Here is a tiny trained network, its code and every weight. The questions are about switching its units off for an input and a target symbol, where a switched-off unit gives its printed mean instead of its output.

import numpy as np


def w(rows, s, z=0):
    codes = np.array(rows[::2]) - 128.0
    scale = np.full(codes.shape[1], s)
    scale[-1] = z or s
    return codes * scale


def norm(h):
    return h / np.sqrt((h * h).mean(-1, keepdims=True) + 1e-5)


def f(y):
    return np.maximum(y, 0)


def softmax(a):
    e = np.exp(a - a.max(-1, keepdims=True))
    return e / e.sum(-1, keepdims=True)


def log_softmax(a):
    a = a - a.max(-1, keepdims=True)
    return a - np.log(np.exp(a).sum(-1, keepdims=True))


def net(x, mask):
    ids = ['αβγδθσω'.index(c) for c in x.split()]
    T = len(ids)
    res = E[ids] + P[:T]
    r = norm(res)
    for j in range(3):
        rows = slice(3 * j, 3 * j + 3)
        q, k, v = (r @ M[0][rows].T for M in (Q, K, V))
        z = softmax(np.where(np.tri(T) > 0, q @ k.T / 3**0.5, -1e9)) @ v
        o = O[0][rows]
        res = res + np.where(mask[j], z, o[:, -1]) @ o[:, :-1]
    y = f(norm(res) @ A[0][:, :-1].T + A[0][:, -1])
    res = res + np.where(mask[3:11], y, B[0][:, -1]) @ B[0][:, :-1]
    return log_softmax(norm(res)[-1] @ U[:, :-1].T + U[:, -1])


Q, K, V, O, A, B = {}, {}, {}, {}, {}, {}
E = w([
[161,60,194,152,158,130,1,54,86,216,113],'α',
[93,118,103,86,39,185,102,186,158,223,121],'β',
[127,97,132,125,83,200,161,220,143,138,112],'γ',
[106,45,109,86,119,129,172,148,116,218,244],'δ',
[59,66,132,137,60,130,101,194,117,119,106],'θ',
[96,105,182,96,9,231,118,193,176,149,69],'σ',
[129,219,174,125,171,103,116,76,155,75,121],'ω',
],0.0075)
P = w([
[154,120,38,254,91,134,139,60,100,92,174],'0',
[126,124,28,133,208,64,162,130,186,163,49],'1',
[134,104,149,67,131,83,213,82,143,155,103],'2',
[35,71,121,77,113,128,119,84,79,104,88],'3',
[91,120,222,83,167,181,49,156,55,74,160],'4',
[142,237,145,47,242,89,64,189,98,128,98],'5',
],0.0058)
Q[0] = w([
[110,39,134,70,63,184,121,125,131,86,147],'head 0',
[112,3,97,165,54,77,201,72,199,145,123],'head 0',
[129,114,52,52,94,73,162,194,188,132,50],'head 0',
[167,208,148,73,196,80,14,177,129,99,158],'head 1',
[119,110,184,144,93,203,120,123,103,92,168],'head 1',
[208,209,172,186,135,92,124,79,89,113,133],'head 1',
[105,76,27,192,46,103,178,186,109,180,116],'head 2',
[96,129,84,146,61,170,150,220,152,236,159],'head 2',
[59,155,79,141,75,102,188,97,191,91,99],'head 2',
],0.0059)
K[0] = w([
[160,111,82,205,150,114,124,146,179,142,134],'head 0',
[137,122,69,183,92,180,96,114,83,97,157],'head 0',
[165,90,167,152,63,152,152,81,140,146,181],'head 0',
[144,127,164,1,144,96,146,126,138,131,88],'head 1',
[91,141,102,151,155,98,106,130,172,165,79],'head 1',
[113,107,178,79,153,115,66,117,99,116,139],'head 1',
[115,111,145,150,76,177,105,163,86,158,130],'head 2',
[150,81,122,128,134,169,126,141,125,226,117],'head 2',
[141,148,105,189,131,149,94,111,109,109,166],'head 2',
],0.0081)
V[0] = w([
[182,168,152,172,112,191,35,28,203,170,73],'head 0',
[14,175,219,93,82,176,81,140,178,35,74],'head 0',
[103,3,146,181,75,135,92,101,45,167,108],'head 0',
[59,143,111,175,184,44,78,142,53,50,159],'head 1',
[111,165,174,95,129,93,64,31,96,210,164],'head 1',
[10,154,73,98,123,81,16,127,72,189,77],'head 1',
[146,99,139,126,205,135,181,88,116,154,204],'head 2',
[157,117,228,69,170,75,64,110,162,100,97],'head 2',
[145,74,147,122,130,161,67,181,116,146,162],'head 2',
],0.005)
O[0] = w([
[160,44,228,161,170,92,133,101,124,162,50,250],'head 0',
[146,61,195,86,66,145,218,164,255,122,164,143],'head 0',
[216,130,114,197,172,191,37,156,175,97,204,146],'head 0',
[76,74,16,105,63,134,102,172,162,191,110,207],'head 1',
[55,75,185,139,225,193,109,157,93,163,71,156],'head 1',
[62,84,78,215,158,181,128,92,240,168,132,193],'head 1',
[112,168,147,149,111,153,58,187,114,102,68,75],'head 2',
[208,69,67,192,103,115,60,103,98,108,113,84],'head 2',
[132,54,152,115,47,83,148,138,107,157,113,8],'head 2',
],0.0052,0.0024)
A[0] = w([
[130,121,75,203,43,110,152,125,95,188,161,253],'neuron 0',
[221,180,171,209,131,84,69,73,111,102,71,17],'neuron 1',
[146,129,135,126,221,100,127,58,66,129,52,98],'neuron 2',
[93,86,159,202,196,173,102,117,149,165,98,143],'neuron 3',
[186,24,164,74,96,160,126,188,129,159,108,81],'neuron 4',
[123,145,188,167,225,230,195,170,144,172,114,200],'neuron 5',
[254,79,105,248,180,93,53,47,107,141,93,173],'neuron 6',
[235,171,60,218,164,134,125,50,150,60,100,26],'neuron 7',
],0.0052,0.0017)
B[0] = w([
[76,100,159,65,126,165,135,138,138,77,83,179],'neuron 0',
[94,87,56,141,95,115,101,139,109,193,132,185],'neuron 1',
[144,107,98,151,137,155,119,96,183,79,185,253],'neuron 2',
[148,201,113,93,115,81,141,44,136,140,127,240],'neuron 3',
[167,122,123,195,135,98,124,166,111,168,155,186],'neuron 4',
[120,91,91,118,152,122,93,70,131,84,93,238],'neuron 5',
[185,126,91,137,73,58,2,93,91,193,116,215],'neuron 6',
[168,91,77,143,48,33,68,155,73,181,124,174],'neuron 7',
],0.008,0.005)
U = w([
[201,120,79,214,64,74,57,103,86,132,147,96],'α',
[70,154,170,95,221,160,140,27,178,75,115,230],'β',
[171,238,138,40,43,111,195,148,62,49,171,189],'γ',
[54,205,63,133,169,223,131,183,3,87,114,86],'δ',
[93,72,71,151,98,230,134,203,229,86,204,1],'θ',
[231,85,235,200,124,115,185,151,170,86,202,63],'σ',
[58,76,158,81,93,111,195,190,62,178,31,200],'ω',
],0.0052,0.00089)

Each question gives the input, a string of symbols that net reads in full, and the target symbol t.
The units are the heads (3 rows each of Q, K, V and O) and the neurons (one row each of A and B). Each row of codes is followed by its name. A weight is (code - 128) times the scale printed after its matrix; where a second scale follows, it is the last column's (O, A, B and U).
mask holds one flag per unit, heads first, then neurons. A switched-off unit (its flag False) gives its mean, the last column of its rows in O or B, instead of its output. The means were averaged over made-up inputs and are rounded, as every weight is.
A unit's drop is (log p(t) with every unit on - log p(t) with that unit switched off) / (log p(t) with every unit on - log p(t) with every unit switched off).
The circuit of an input: a set's keep is (log p(t) with only the set's units on - log p(t) with every unit switched off) / (log p(t) with every unit on - log p(t) with every unit switched off). Starting from all 11 units, units are removed one at a time, each time the one whose removal leaves the highest keep (on an exact tie, the one counted first), for as long as the keep stays at least 0.8.
circuit, biggest first: the units of the circuit, biggest drop first
most important unit: the unit with the biggest drop
heads that matter: for each layer, one digit per head in row order, 1 if its drop is at least 0.15 and else 0, layers parted by /
input β β θ ω ω σ, target θ: circuit, biggest first	(head 0)
input ω α γ θ σ, target α: circuit, biggest first	(head 0; neuron 4)
input β ω α ω α σ, target α: circuit, biggest first	(head 2; neuron 4)
input ω ω δ β β γ, target δ: circuit, biggest first	(head 0; neuron 6)
input δ ω σ σ, target δ: circuit, biggest first	(head 0; neuron 6)
input γ α ω θ, target γ: heads that matter	011
input γ γ ω θ δ, target γ: circuit, biggest first	(head 1; head 0)
input ω ω σ θ δ γ, target σ: circuit, biggest first	(head 0; head 1; neuron 4)
input β ω β γ γ σ, target β: circuit, biggest first	(head 1; neuron 6)
input θ ω ω β, target θ: circuit, biggest first	(head 0; neuron 6)
input σ γ δ, target σ: circuit, biggest first	(head 0; head 1)
input θ θ θ ω, target α: circuit, biggest first	(head 2; neuron 7)
input β θ θ θ, target β: heads that matter	111
input β ω σ, target β: most important unit	head 2
input ω ω σ ω ω β, target σ: heads that matter	111
input θ ω β β θ γ, target β: heads that matter	010
input γ ω θ θ β, target ω: heads that matter	100
input ω θ δ β ω β, target δ: heads that matter	100
input δ σ σ, target δ: heads that matter	101
input ω γ ω ω σ σ, target ω: heads that matter	100
input γ θ ω β, target γ: heads that matter	010
input δ β γ, target δ: heads that matter	101
